The symbols move the states like this.
from | ve di fu zo
gj | zb tj cm qh
zj | dq jt cl gp
qj | dl mz gp nr
cg | rn bg ql jd
td | jz dh hr rn
gf | qd gj zb zs
fq | gj jz tj jl
cr | dt gz fd jz
bg | ql zj dq dl
dh | hr fr mr ql
fg | gt qd mt bf
jz | tj hr cr lc
cl | fr jq tp zj
gt | br mt fp jq
fp | mz bd bc gt
fl | bf zs bl mh
ml | bd qg dg qd
jl | qh lc fq ds
hr | cr mr gz td
dt | tz fd hn tj
jq | tp fg gt jt
dq | dh cl fr bg
fd | hn jd ff cr
qh | gf fq gj zf
fc | zj mg jt mz
cf | jd qj dl mr
jd | ff dl cg gz
cm | qg dt tz gj
ds | zf sq jl tz
gz | fd cf jd hr
rn | lc ql td ff
tp | nr gt br cl
nr | cf br qj fr
bc | fc mh mg fp
rh | hm ds zf qg
hm | fl zf zs dg
zs | bl qh gf hm
bd | bc dg mh mt
zf | zs jl qh rh
dl | cg gp bg cf
lc | fq td jz sq
mg | jt fl bf bc
hn | ds ff sq dt
fr | mr tp nr dq
tz | rh hn ds cm
tj | cm cr dt fq
mt | fp ml bd fg
ff | sq cg rn fd
qg | dg tz rh zb
mz | gp bc fc br
zb | ml cm qg gf
qd | mt zb ml bl
dg | mh rh hm ml
jt | cl bf jq fc
br | qj fp mz tp
sq | jl rn lc hn
bl | fg gf qd fl
gp | bg fc zj qj
ql | td dq dh cg
mr | gz nr cf dh
mh | mg hm fl bd
bf | jq bl fg mg

In the rows, 523 means zero.

The rows follow the links: the fewer symbols apart two states are, the more alike their rows tend to be.

Each row is also shifted at random along 2 hidden directions that mean nothing.

One row for each state, in no order:
Each row stands for one state.
id 1:  449   524   473   630   622   524   448   581   589   600   628   519   468   514   483   543   497   501   493   500   567   555   561   554   577   571   573   566   555   530   614   667   434   471   440   488   553   451   538   581   632
id 2:  519   542   541   474   498   410   523   442   593   526   530   473   550   492   550   518   471   473   559   436   475   477   479   490   442   584   479   521   415   476   522   509   580   637   547   580   572   521   548   477   529
id 3:  621   618   544   493   497   498   457   492   636   544   425   505   611   499   533   479   491   475   574   502   473   464   460   443   489   566   561   561   461   469   586   477   530   637   489   606   531   503   508   503   534
id 4:  550   549   538   477   489   431   502   442   591   526   484   475   564   488   549   515   468   472   554   461   470   463   474   477   453   589   498   537   417   471   541   508   582   641   541   578   557   520   530   480   531
id 5:  422   499   575   539   589   481   564   464   420   504   603   460   466   467   545   521   480   556   607   556   540   564   559   578   552   484   432   476   492   528   544   570   618   453   588   488   563   590   642   490   438
id 6:  483   535   564   541   590   542   561   508   447   439   497   531   546   507   514   516   538   558   610   597   538   577   549   580   562   450   439   457   526   556   522   487   583   455   579   503   492   612   609   504   397
id 7:  556   611   503   564   574   488   453   532   699   528   506   544   575   563   483   511   527   477   604   499   439   507   544   491   496   548   567   586   507   504   541   522   491   567   522   652   526   469   506   576   518
id 8:  526   541   607   472   528   499   504   493   423   518   522   491   523   401   573   500   470   518   564   548   588   550   511   524   544   526   432   431   473   500   620   526   567   552   519   502   547   563   597   411   488
id 9:  423   456   480   503   448   570   624   470   471   622   676   419   396   600   594   502   533   577   491   500   461   479   573   490   528   429   599   592   577   517   408   586   628   419   617   511   590   545   521   583   505
id 10:  696   556   481   610   561   484   469   520   694   501   498   526   561   562   450   544   518   485   596   491   449   521   540   527   507   571   551   598   518   526   525   538   494   570   534   606   528   495   518   599   511
id 11:  620   477   585   513   546   507   574   452   403   563   692   385   403   429   592   503   459   543   575   523   529   564   598   546   548   471   443   471   512   527   554   628   636   494   609   519   633   554   622   448   473
id 12:  655   570   542   471   464   477   488   471   625   600   557   437   522   473   578   483   458   473   563   456   453   447   495   437   471   556   571   562   470   455   575   547   571   638   531   616   601   464   506   496   562
id 13:  674   560   635   405   511   514   529   507   459   529   601   477   474   389   583   477   487   491   557   521   560   544   568   499   503   498   436   405   489   520   605   541   552   598   560   582   606   515   545   391   517
id 14:  737   490   515   405   370   638   601   572   446   605   656   509   417   548   590   493   579   559   395   485   525   492   586   461   493   445   596   517   636   566   429   517   490   519   567   549   578   442   388   516   592
id 15:  936   510   508   583   519   584   463   604   551   532   549   554   495   485   475   535   544   501   502   532   573   570   590   526   558   550   565   520   604   592   588   563   398   550   458   542   539   458   465   528   595
id 16:  476   573   593   415   538   464   530   505   525   525   608   513   507   417   551   493   499   484   561   486   539   544   550   530   467   534   424   414   440   510   567   528   543   588   565   612   590   504   524   412   521
id 17:  512   513   506   516   456   616   569   500   432   538   449   475   529   589   578   512   545   582   541   590   503   493   492   489   564   441   588   585   585   504   468   476   607   458   545   468   484   597   540   558   434
id 18:  462   445   483   472   440   557   572   559   450   628   676   485   407   526   580   508   527   546   358   459   559   482   544   498   516   520   595   546   567   523   474   607   481   496   498   456   591   450   454   534   662
id 19:  445   554   569   513   577   571   562   516   446   566   679   459   427   504   562   490   540   567   612   578   518   568   632   529   576   407   503   495   580   545   538   588   606   404   626   547   581   551   560   510   443
id 20:  369   570   548   508   576   595   565   523   465   586   663   457   439   517   576   485   536   569   602   582   509   554   610   530   581   393   541   499   593   543   550   587   607   387   625   543   567   542   567   524   442
id 21:  729   544   568   433   479   436   533   468   558   438   470   535   581   460   528   534   509   475   553   471   502   498   501   510   443   566   430   452   436   516   502   435   553   666   572   621   540   539   522   433   492
id 22:  594   434   480   574   554   507   547   574   522   526   657   565   427   541   470   569   547   513   422   458   565   562   588   594   513   560   520   516   556   583   483   608   420   518   510   486   551   450   475   556   618
id 23:  500   575   481   597   591   465   467   511   712   540   542   523   560   568   474   521   520   481   605   488   448   522   547   512   507   562   574   596   502   505   533   565   507   533   537   620   543   462   527   591   523
id 24:  240   607   604   454   607   447   491   504   500   489   500   558   584   421   541   500   499   496   559   531   572   551   484   542   493   544   416   427   403   491   606   498   536   564   507   550   506   536   561   429   515
id 25:  593   455   494   480   412   592   622   511   464   520   532   496   482   626   573   516   568   585   489   520   469   480   547   499   513   434   564   572   584   538   377   471   583   468   601   516   519   562   483   567   461
id 26:  580   521   608   482   529   505   529   472   400   496   514   464   509   399   559   509   468   525   574   555   569   558   520   544   548   524   436   444   484   508   609   528   583   544   533   490   549   581   596   419   478
id 27:  728   601   526   476   479   517   473   505   661   614   578   455   508   491   562   478   485   466   589   468   450   477   555   422   490   538   601   578   526   482   581   554   541   637   549   658   612   449   479   517   563
id 28:  680   567   563   483   467   660   549   535   433   546   489   476   498   529   585   472   543   580   591   623   509   535   561   484   588   392   564   528   619   535   542   483   595   452   568   532   532   579   512   509   425
id 29:  583   560   626   442   518   504   522   494   434   543   580   464   500   383   587   491   477   505   565   522   572   547   546   521   523   530   446   429   484   503   624   543   572   565   535   545   583   536   568   401   522
id 30:  680   499   462   651   579   483   465   503   662   523   526   494   518   574   457   563   489   488   580   500   478   521   534   536   529   576   569   627   520   523   541   585   494   535   505   540   541   491   546   617   534
id 31:  501   434   473   574   552   492   535   578   499   470   523   607   508   567   452   592   564   528   406   491   589   550   516   600   503   600   502   510   527   572   461   537   415   505   467   432   485   501   494   552   610
id 32:  651   571   545   484   462   466   477   474   598   497   368   512   630   494   528   511   477   482   565   495   483   465   428   464   472   603   523   549   436   465   554   429   554   674   491   576   500   541   520   483   516
id 33:  383   504   484   452   461   569   607   552   495   537   549   568   496   605   548   522   602   563   437   520   507   500   539   505   504   453   570   535   578   543   399   488   517   472   557   524   490   505   438   560   537
id 34:  469   397   464   516   470   517   596   541   471   613   690   485   384   540   547   542   511   540   354   441   558   500   534   548   494   563   568   548   542   532   455   642   483   501   501   432   582   460   496   538   657
id 35:  629   512   549   416   484   411   574   435   592   602   753   385   408   446   589   491   447   472   547   391   444   491   573   479   428   552   498   514   450   496   509   620   608   630   636   639   692   465   525   467   565
id 36:  870   477   504   571   524   568   499   627   539   490   555   603   480   524   446   554   552   511   462   501   578   579   591   549   533   557   537   495   608   603   530   555   377   544   485   530   526   453   451   532   596
id 37:  779   500   527   443   361   631   543   602   437   455   343   637   592   563   522   525   605   568   397   551   579   491   478   475   508   509   560   483   610   565   443   357   429   581   453   485   430   528   385   488   550
id 38:  326   525   524   514   500   604   563   502   441   592   533   460   500   569   587   492   526   589   542   592   499   502   514   494   579   437   578   580   575   490   512   525   621   409   555   458   520   584   558   569   460
id 39:  482   550   551   517   483   639   537   526   424   525   406   509   562   569   564   499   541   586   569   636   516   511   499   501   600   436   561   553   589   511   524   456   588   442   516   465   454   615   537   529   423
id 40:  487   552   580   423   544   414   547   469   556   503   591   512   515   454   546   502   493   479   555   459   493   513   537   527   442   558   430   451   413   514   519   505   562   623   589   614   571   495   538   437   528
id 41:  294   531   562   564   626   490   542   491   444   410   409   560   589   512   504   545   529   560   614   611   555   582   503   605   574   495   399   451   475   530   543   476   586   446   549   460   441   655   641   511   392
id 42:  499   421   472   573   493   512   526   570   474   407   332   657   610   575   444   600   565   547   385   529   609   521   418   588   518   607   491   505   515   552   461   438   413   535   396   383   395   566   489   547   584
id 43:  597   424   489   502   437   555   543   565   443   523   476   558   518   546   513   556   547   540   361   495   580   500   466   525   520   561   563   521   551   545   464   492   459   533   442   418   486   517   456   531   617
id 44:  368   505   446   673   627   469   448   525   642   604   595   478   489   538   481   548   461   492   534   491   512   530   524   557   574   594   592   633   512   493   586   666   488   483   455   469   556   478   598   626   592
id 45:  571   547   574   531   561   574   551   516   433   448   491   532   530   507   516   520   545   567   627   614   531   584   570   546   568   424   452   457   565   564   528   481   585   459   589   537   497   608   562   499   383
id 46:  599   535   467   651   598   465   458   516   672   481   423   552   603   586   429   558   514   488   602   524   466   531   503   547   520   596   548   592   503   522   522   518   487   554   497   551   492   512   544   604   508
id 47:  677   602   519   491   515   505   498   499   701   667   748   404   423   488   576   461   473   465   585   436   418   476   615   436   488   511   610   603   533   490   570   637   545   587   587   689   677   391   472   525   580
id 48:  481   477   506   475   433   593   547   579   447   544   474   579   526   558   543   534   564   558   377   513   578   485   477   503   520   524   577   527   568   526   473   475   452   531   445   446   464   498   435   511   599
id 49:  899   570   582   497   447   680   553   541   419   468   413   529   552   509   553   484   569   587   605   637   535   549   569   477   585   393   512   480   642   555   528   411   570   505   554   540   483   601   495   477   390
id 50:  810   505   609   508   497   526   526   487   387   397   347   520   603   443   515   544   505   529   585   604   583   561   475   538   553   528   413   418   503   534   573   426   555   575   500   487   475   638   591   415   412
id 51:  580   565   602   412   534   450   537   498   533   515   635   497   488   432   542   497   506   482   552   462   519   527   565   516   458   535   426   425   444   519   540   528   552   626   603   634   606   480   520   410   521
id 52:  456   532   498   632   615   532   426   625   570   450   369   694   625   540   415   580   562   508   481   574   600   588   489   593   570   592   509   500   539   566   575   484   375   503   396   461   401   508   508   568   574
id 53:  304   470   477   480   483   551   633   520   484   557   601   499   458   624   563   520   572   573   462   510   478   485   546   521   498   444   575   577   563   525   387   525   573   428   607   500   528   525   485   584   511
id 54:  466   505   461   651   608   491   460   534   607   633   646   461   440   530   487   536   470   500   530   492   518   539   549   543   569   580   603   622   531   495   608   702   478   479   464   480   586   448   570   619   604
id 55:  437   477   478   604   613   498   497   603   548   476   547   619   514   548   442   579   549   513   448   514   587   577   541   605   528   584   514   512   530   579   517   563   395   496   458   476   478   470   483   576   606
id 56:  337   487   484   456   476   574   620   527   494   566   637   526   453   609   573   513   585   576   432   493   488   488   567   511   495   438   587   561   566   546   376   525   555   441   609   514   533   506   462   573   527
id 57:  301   634   500   570   612   468   436   526   719   545   481   549   612   551   491   512   512   480   604   503   455   504   505   500   498   554   568   591   473   474   575   519   502   546   497   621   501   468   520   579   521
id 58:  570   519   517   451   421   616   569   585   463   461   382   623   596   606   518   531   619   571   432   553   537   502   496   487   514   485   551   506   589   559   410   363   463   529   499   514   423   536   396   517   520
id 59:  606   482   457   655   585   480   480   511   644   596   604   452   461   548   485   539   473   489   560   486   481   531   544   539   540   578   583   633   534   517   563   660   506   515   515   528   567   467   571   621   566
id 60:  521   397   469   559   525   485   538   569   481   492   529   583   501   560   472   582   541   519   390   481   579   538   502   584   508   592   514   522   534   571   454   551   439   520   469   432   496   513   499   552   612
id 61:  571   520   483   656   585   537   424   584   586   526   465   548   539   524   457   548   496   502   521   542   569   555   505   545   582   588   566   582   546   524   621   573   432   509   411   476   498   495   538   584   593
id 62:  183   500   482   531   500   548   580   490   472   551   483   485   533   618   563   528   542   587   512   568   491   483   474   525   568   450   578   598   529   491   446   515   615   403   545   423   480   602   563   596   461

Some states, each with its row:
jt id 55
fp id 15
hr id 28
gt id 52
dl id 56
nr id 37
qj id 48
mt id 59
gz id 39
bl id 23
hm id 27
rh id 2
ds id 24
br id 60
zf id 35
td id 49
mz id 31
jd id 38
tp id 42

Row, symbols taken left to right, then the row they reach:
id 61 ve ve: id 34
id 3 di di ve: id 40
id 36 di fu fu: id 30
id 43 zo fu zo: id 18
id 14 ve zo zo: id 62
id 32 di di ve: id 16
id 7 zo fu fu: id 57
id 12 di zo: id 21
id 46 fu: id 10
id 33 di di zo: id 22
id 58 zo ve fu: id 9
id 44 zo: id 54
id 47 ve zo ve: id 1
id 25 fu fu ve: id 17

